(in the rows, 128 means zero)
Each row has a hidden stage along a path, written after it and counted from one end. A new block has a new path.
[ 97 164 137 108 145 156 113 102 126 130  85 113 120  86  99 124 158 122
 108 121 123 145  90  90 117 123 155 104 119 128  83 117 206 108 119 148
 144 151 135 141  83 123 129 145 108] => 0
[113 131 136 120 140 165 142 122 146 131 109 110 125  72 109 137 139 125
 109 127 103 150  97 132 139 144 138 118 124 124 131 106 224 133 126 222
 148 143 156 118 124 107 130 104 115] => 3
[121 127 151 104 158 204 144 125 136 115  87 112 125  56 116 135 159 162
 139 145  95 140  62 109 113 144 121  98 134 128 147  94 252 115 101 157
 183 136 126  98 139  80 142  89 116] => 5
[119 129 148 102 151 179 137 100 145 134 115 111 124  84 113 122 146 148
  93 154  92 141  86 119 118 134 139  92 126 132  98 104 222 133 119 151
 127 159 139 120 106 121 142 135 117] => 2
[102 140 128 113 149 154 132 110 123 127 118 132 137 103 113 137 130 128
  96 131 105 178 114 118  97 150 134 109 122 124 104  99 183 116 133 156
 148 156 143 138 127 108 145 170 116] => 3
[116 129 144 113 142 150 134 103 117 126 120 113 113 100 118 135 128 160
 104 125 109 152  89 125 122 132 140 104 125 130 101 107 200 101 116 146
 144 166 151 121 119 132 147 149 110] => 3
[ 79 132 126 108 141 136 124 118 114 127 154 136 157 120 134 139  79 123
  66 117 100 153 150 142 111 168 138  98 106 124 148 111 209 104 104 145
 126 182 172 133 128 129 137 190 110] => 6
[103 134 146 123 138 178 129 107 125 123 140 123 132  87 109 141 115 133
  83 119  95 166 125 127 200 151 135  98 133 128 142 128 209 117 114 134
 160 167 143 125 126 120 154 134 114] => 6
[ 99 140 140 134 127 163 110 123 130 117  53 110 120  47 131 155 177 164
 144 137  95 123   5 100 136  98 145  93 140 139  92  95 252  99 132 171
 162 124 123 103 118  62 144  81 113] => 0
[124 123 117 122 139 172 137 122 134 107  88 111 111  87 100 150 174 145
  97 136  94 142  61 103 128 134 132  80 135 125 101 112 242 102 129 172
 147 149 118 106 131  80 144  69 106] => 2
[107 120 135 146 123 147 122 127 117 132 115 111 125  70  99 135 116 171
 105 111 102 154  85 129 139 115 163 110 119 137 138  96 195 119 135 122
 156 126 133 133 135 137 137 155 119] => 4
[ 95 130 137 111 164 139 145 109 123 123 115 122 119 111 109 132 149 141
  92  89  92 145  85 114 125 116 129 101 113 140  87  87 185 112 124 159
 172 158 150 114 128 121 141 148 119] => 2
[126 124 150 122 144 169 125 112 117 112 144 110  98  88 111 134 135 140
 121 137 125 165  84 134 123 144 140 101 109 130 133 101 208 122 117 125
 169 152 142 117 150  91 146 122 116] => 7
[104 123 128 113 149 153 139 123 123 121 131 113 121 102 115 129 146 135
 120 150  85 147 109 121 138 137 135 101 100 126 156  95 206 110 118 159
 166 147 125  97 125  93 152 136 118] => 6
[107 139 143 119 147 157 156 120 118 124 114 119 124  77 120 143 131 153
 192 129  91 141  79 130 125  81 141  85 111 150 124 125 205 112  90 142
 181 134 160  76 115  79 160 165 151] => 6
[119 135 137 104 142 157 137 100 124 119 124 120 126 121 110 137 138 147
 107 130  86 158 111 128 123 141 139 107 127 129 133 113 198 108  95 160
 171 155 145 112 125 113 160 150 107] => 4
[ 99 139 139 113 147 168 122 100 121 121 104 119 118  98 119 132 147 129
 113 125 110 157  92 124 137 139 146 100 144 121 101 118 210 109 130 155
 144 169 136 124 125 103 129 147 109] => 1
[111 136 127 139 124 160 123  84 130 127 125 134 144  83 109 141 137 131
  98 138 114 180 133 122 129 165 120 110 124 120 124 112 198 147 137 143
 143 172 123 115 128 133 105 127 120] => 4
[123 131 140 126 146 151 147 103 129 111 134 125 131  97 116 132 132 141
 113 151  82 150  81  97 126 146 153 113 106 111 150 118 191 129 105 147
 162 131 126 124 129  98 147 127 108] => 7
[112 134 144 123 148 138 134 116 119 127 138 118 125  82 119 130 150 133
 103 151  89 146  90 120 137 120 200  99 104 141 110  94 215 103 121 154
 157 154 152 110 119 106 152 125 120] => 2
[105 115 149 140 138 180 148 154 147 116  37 100  83  21  89 134 199 186
 169 168  78 137   4  87 121 113 131  99 133 109 130 101 252 109 122 166
 144  94  99  85 125  36   4   4  98] => 3
[121 146 138 127 149 153 154 116 116 128 112 117 132  88 110 139 154 147
 106 136  89 147  98 127 131 109 139 107 128 124 110  95 208  90 116 153
 155 128 148 102 119 106 161 119 116] => 3
[112 131 110 123 145 145 121 105 121 126 128 124 134  91 118 132 135 133
  97 148 103 150  92 131 118 178 135  85 123  61 141 125 197 121 126 155
 117 145 151 140 138 121 143 123 112] => 6
[109 166 168  98 151 167 143 115 120 136 172 142 132 111 138 136 123 120
  73 120  92 160 143 135 103 158 153  98 121 108 118 111 168  97 104 176
 159 191 166 125 120 113 159 188 112] => 4
[112 128 137 122 147 129 135 120 117 138 146 124 133  84 115 137 116 114
  78 102 108 167 144 131 123 162 132 113 113 125 132  99 167  89 127 131
 156 172 156 134 132 149 152 173 144] => 3
[114 142 142 122 154 141 102 101 124 144 124 132 133 102 114 167 127 135
  86 121 112 155  95 122 122 128 151 106 126 131  97 102 180 120 124 138
 159 166 146 149 112 117 111 172 110] => 1
[117 136 136 109 147 187 138 119 118 119 138 124 119 102 112 137 124 131
  96 138 103 186 130 150 125 163 150 110 122 150 137 147 190 131 146 147
 166 146 154 130 132 113 155 152 119] => 6
[151 137 133 127 141 166 114 125 145 110 136 120 155  88  99 127 145 126
 114 143 103 155  99  84 127 148 138 112 138 126 111 118 217 126 120 157
 135 141 140 141 118 126 148 135 106] => 1
[109 140 130 110 151 157 108 101 135 123 131 116 136  85  99 142 146 130
 120 164 105 149 112 124 102 141 141 116  94 133 122 114 201 117 115 155
 156 157 130 169 123  72 137 139 121] => 2
[119 124 122 130 111 163 140 110  99 135  89 110 139  67  87 140 137 151
 171 128  94 149 101 122 125 149 124 115 121 151  98 103 219 128 132 139
 135 112 128 152 123 115 133  90 156] => 5
[153 127 150 124 143 126 135 110 109 142 102 123 116 122 130 132 120 152
 105 118  88 156  87 153 129 109 119 112  65 142 131 119 150 100 119 120
 176 150 152 106 139  95 135 184 164] => 7
[130 128 129 136 152 158 124 108 137 118  93  90 132 108  98 129 169  95
 122 131 108 155  91 128  98 127 136  99 128 125 106 156 172 132 131 159
 149 130 119 139 128  85 142 111 118] => 2
[104 129 133 116 142 157 147 130 117 136  51 127 126 101 116 120 131 146
  95 133  83 152 109 135 115 159 184  92 105 130 132 102 188 114 133 143
 162 158 136 113 130 101 144 139 117] => 6
[102 128 136 140 148 138 127 120 156 130  43 116 109  93 103 151 159 140
 120 128 100 112  55 122 142 142 131 104 113 120  94 112 239 114 131 143
 148 140 130 122 143 106 141 124 117] => 0
[ 95 154 128 107 142 198 133 115 141  92 133 153 131 121 132 114 142 133
 112 161  97 156 116 123  65 172 146  91 163 224 122 128 204 101 104 175
 160 202 120  92 129  77 171 155  89] => 4
